data = [-0.010, -0.116, -0.157, 0.105, 0.101]
data[0]	-0.010
data[2]	-0.157

m =
2.3,35.9,22.8,-19.0,-19.9,18.3,4.6,-14.4,-9.8,-41.0
0.4,21.4,-21.4,44.4,-9.5,34.0,3.6,-14.3,-6.2,-19.4
8.5,23.9,-5.6,17.6,44.8,6.4,11.9,-3.6,23.0,46.5
-2.3,3.0,-19.5,-3.8,-9.1,61.3,-11.7,-17.0,17.2,17.2
-3.0,22.9,23.6,11.5,2.7,-0.6,0.1,-20.8,-8.4,27.7
1.6,9.3,-30.5,71.2,1.2,0.5,6.0,6.5,34.0,-55.0
-2.8,33.2,-9.4,-2.5,-35.1,8.3,0.4,8.1,5.8,32.7
-7.3,1.4,-6.2,0.6,52.7,-19.6,12.0,-8.3,48.4,10.1
-3.9,18.9,-29.2,7.5,4.5,-21.8,3.7,-3.9,11.2,-25.5
Rows and columns are counted from 0.
(0, 0) => 2.3
(6, 2) => -9.4
(8, 0) => -3.9
(5, 4) => 1.2
(5, 2) => -30.5
(0, 8) => -9.8
(1, 7) => -14.3
(6, 0) => -2.8
(8, 2) => -29.2
(1, 9) => -19.4
(3, 5) => 61.3
(5, 0) => 1.6
(2, 9) => 46.5
(7, 8) => 48.4
(1, 4) => -9.5
(6, 8) => 5.8
(5, 7) => 6.5
(0, 4) => -19.9
(5, 9) => -55.0
(7, 1) => 1.4
(2, 3) => 17.6
(5, 8) => 34.0
(0, 2) => 22.8
(8, 6) => 3.7
(2, 4) => 44.8
(1, 6) => 3.6
(3, 7) => -17.0
(1, 1) => 21.4
(5, 5) => 0.5
(3, 4) => -9.1
(3, 9) => 17.2
(4, 8) => -8.4

B =
[[ -16 -367 -343 -340]
 [-711 -220 -428 -446]
 [  -9  191  703 -333]
 [  42 -279 -313  143]
 [-629  144  989  260]
 [   7  351 -433  484]
 [ 295  114  408  104]
 [-222 -204  -58   73]
 [ -26  378 -915 -571]
 [-318  261   95  100]
 [-149  510  308   26]
 [  80 -164 -660   83]]
B[-12, -4]	-16
B[11, -3]	-164
B[6]	[295, 114, 408, 104]
B[-6, -2]	408
B[8]	[-26, 378, -915, -571]
B[5, -1]	484
B[4, 0]	-629
B[5, -2]	-433
B[4, 1]	144
B[-9]	[42, -279, -313, 143]
B[5, -3]	351
B[1, -4]	-711
B[-12]	[-16, -367, -343, -340]
B[-6, -4]	295
B[2, -2]	703
B[10, 0]	-149
B[10, 2]	308
B[7]	[-222, -204, -58, 73]
B[1, 2]	-428
B[:, 1]	[-367, -220, 191, -279, 144, 351, 114, -204, 378, 261, 510, -164]
B[-9, 0]	42
B[2, -1]	-333
B[-8, 3]	260
B[9, 2]	95
B[-11, -1]	-446

x = [[-8, 22, -5, -28, 16, -4, 39, -27, 14], [-4, 18, 10, 11, -24, -2, 8, 43, 11], [-12, 48, -12, 3, 20, 2, -20, 26, 25], [-13, 31, 18, 27, 44, -6, -14, 18, -30], [-44, 9, 17, 47, -3, -17, 18, 6, 16], [16, 19, 0, 10, 20, 21, -22, 15, 31], [49, 23, -5, 25, -3, -6, -18, 25, 22], [-11, 17, 4, 21, 4, 4, -35, 11, 23], [-34, -18, 49, 29, 39, -24, 16, -7, 9], [24, -47, 21, 30, -8, 1, -2, 27, -19]]
x[0, 0] => -8
x[5, 3] => 10
x[4, 8] => 16
x[2, 8] => 25
x[9, 2] => 21
x[3, 1] => 31
x[8, 4] => 39
x[:, 3] => [-28, 11, 3, 27, 47, 10, 25, 21, 29, 30]
x[8, 6] => 16
x[6, 2] => -5
x[7, 2] => 4
x[8, 2] => 49
x[1, 3] => 11
x[:, 4] => [16, -24, 20, 44, -3, 20, -3, 4, 39, -8]
x[:, 0] => [-8, -4, -12, -13, -44, 16, 49, -11, -34, 24]
x[5, 2] => 0
x[0, 8] => 14
x[4, 1] => 9
x[8] => [-34, -18, 49, 29, 39, -24, 16, -7, 9]
x[8, 8] => 9
x[0, 5] => -4
x[7, 7] => 11
x[4, 3] => 47
x[5, 7] => 15
x[1] => [-4, 18, 10, 11, -24, -2, 8, 43, 11]
x[9, 3] => 30
x[9, 7] => 27
x[5, 0] => 16
x[:, 6] => [39, 8, -20, -14, 18, -22, -18, -35, 16, -2]
x[7] => [-11, 17, 4, 21, 4, 4, -35, 11, 23]
x[0, 1] => 22
x[3, 2] => 18
x[7, 3] => 21

W = [ 54.8  25.1  53.1  38.7 -67.0 -64.9]
W[0] => 54.8
W[4] => -67.0
W[-5] => 25.1

grid =
37.3,-1.9,52.0,-33.6
-24.9,-31.8,-23.7,66.4
-19.7,15.6,-25.1,38.6
-19.8,3.3,-6.4,-5.8
17.9,3.0,-11.7,-32.3
10.0,-13.1,6.8,-18.7
21.0,0.0,-1.3,0.2
-31.8,-3.1,-26.4,24.2
20.9,17.8,34.0,-36.8
17.1,43.4,-9.6,-41.9
12.6,-34.2,-10.7,-10.8
-17.2,9.1,-20.3,32.7
10.4,-6.3,-18.6,-16.9
-18.6,24.0,3.5,39.6
24.9,15.2,-16.2,-30.4
11.9,-4.4,-20.4,-10.7
grid[0,0] -> 37.3
grid[0,3] -> -33.6
grid[4,1] -> 3.0
grid[:, 3] -> [-33.6, 66.4, 38.6, -5.8, -32.3, -18.7, 0.2, 24.2, -36.8, -41.9, -10.8, 32.7, -16.9, 39.6, -30.4, -10.7]
grid[6,1] -> 0.0
grid[10,0] -> 12.6
grid[1,2] -> -23.7
grid[7,0] -> -31.8
grid[10,3] -> -10.8
grid[1] -> [-24.9, -31.8, -23.7, 66.4]
grid[12] -> [10.4, -6.3, -18.6, -16.9]
grid[3,1] -> 3.3
grid[6,0] -> 21.0
grid[:, 2] -> [52.0, -23.7, -25.1, -6.4, -11.7, 6.8, -1.3, -26.4, 34.0, -9.6, -10.7, -20.3, -18.6, 3.5, -16.2, -20.4]
grid[4,3] -> -32.3
grid[8,1] -> 17.8
grid[3,0] -> -19.8
grid[:, 1] -> [-1.9, -31.8, 15.6, 3.3, 3.0, -13.1, 0.0, -3.1, 17.8, 43.4, -34.2, 9.1, -6.3, 24.0, 15.2, -4.4]
grid[1,3] -> 66.4
grid[10,2] -> -10.7
grid[7,2] -> -26.4
grid[14,0] -> 24.9
grid[2,3] -> 38.6
grid[2,2] -> -25.1
grid[3,3] -> -5.8
grid[9,1] -> 43.4
grid[12,1] -> -6.3

M =
array([ -5.6,  43.7,  48.0,  18.3,   2.9,   4.7,  16.8,  55.1,  -5.9,
       -38.2,  10.2])
M[-11]: -5.6
M[8]: -5.9
M[2]: 48.0
M[-10]: 43.7
M[5]: 4.7
M[-1]: 10.2
M[9]: -38.2

X = -47.8  -39.2  -67.7  7.8  2.3  -18.9
X[0]	-47.8
X[3]	7.8
X[-5]	-39.2
X[2]	-67.7
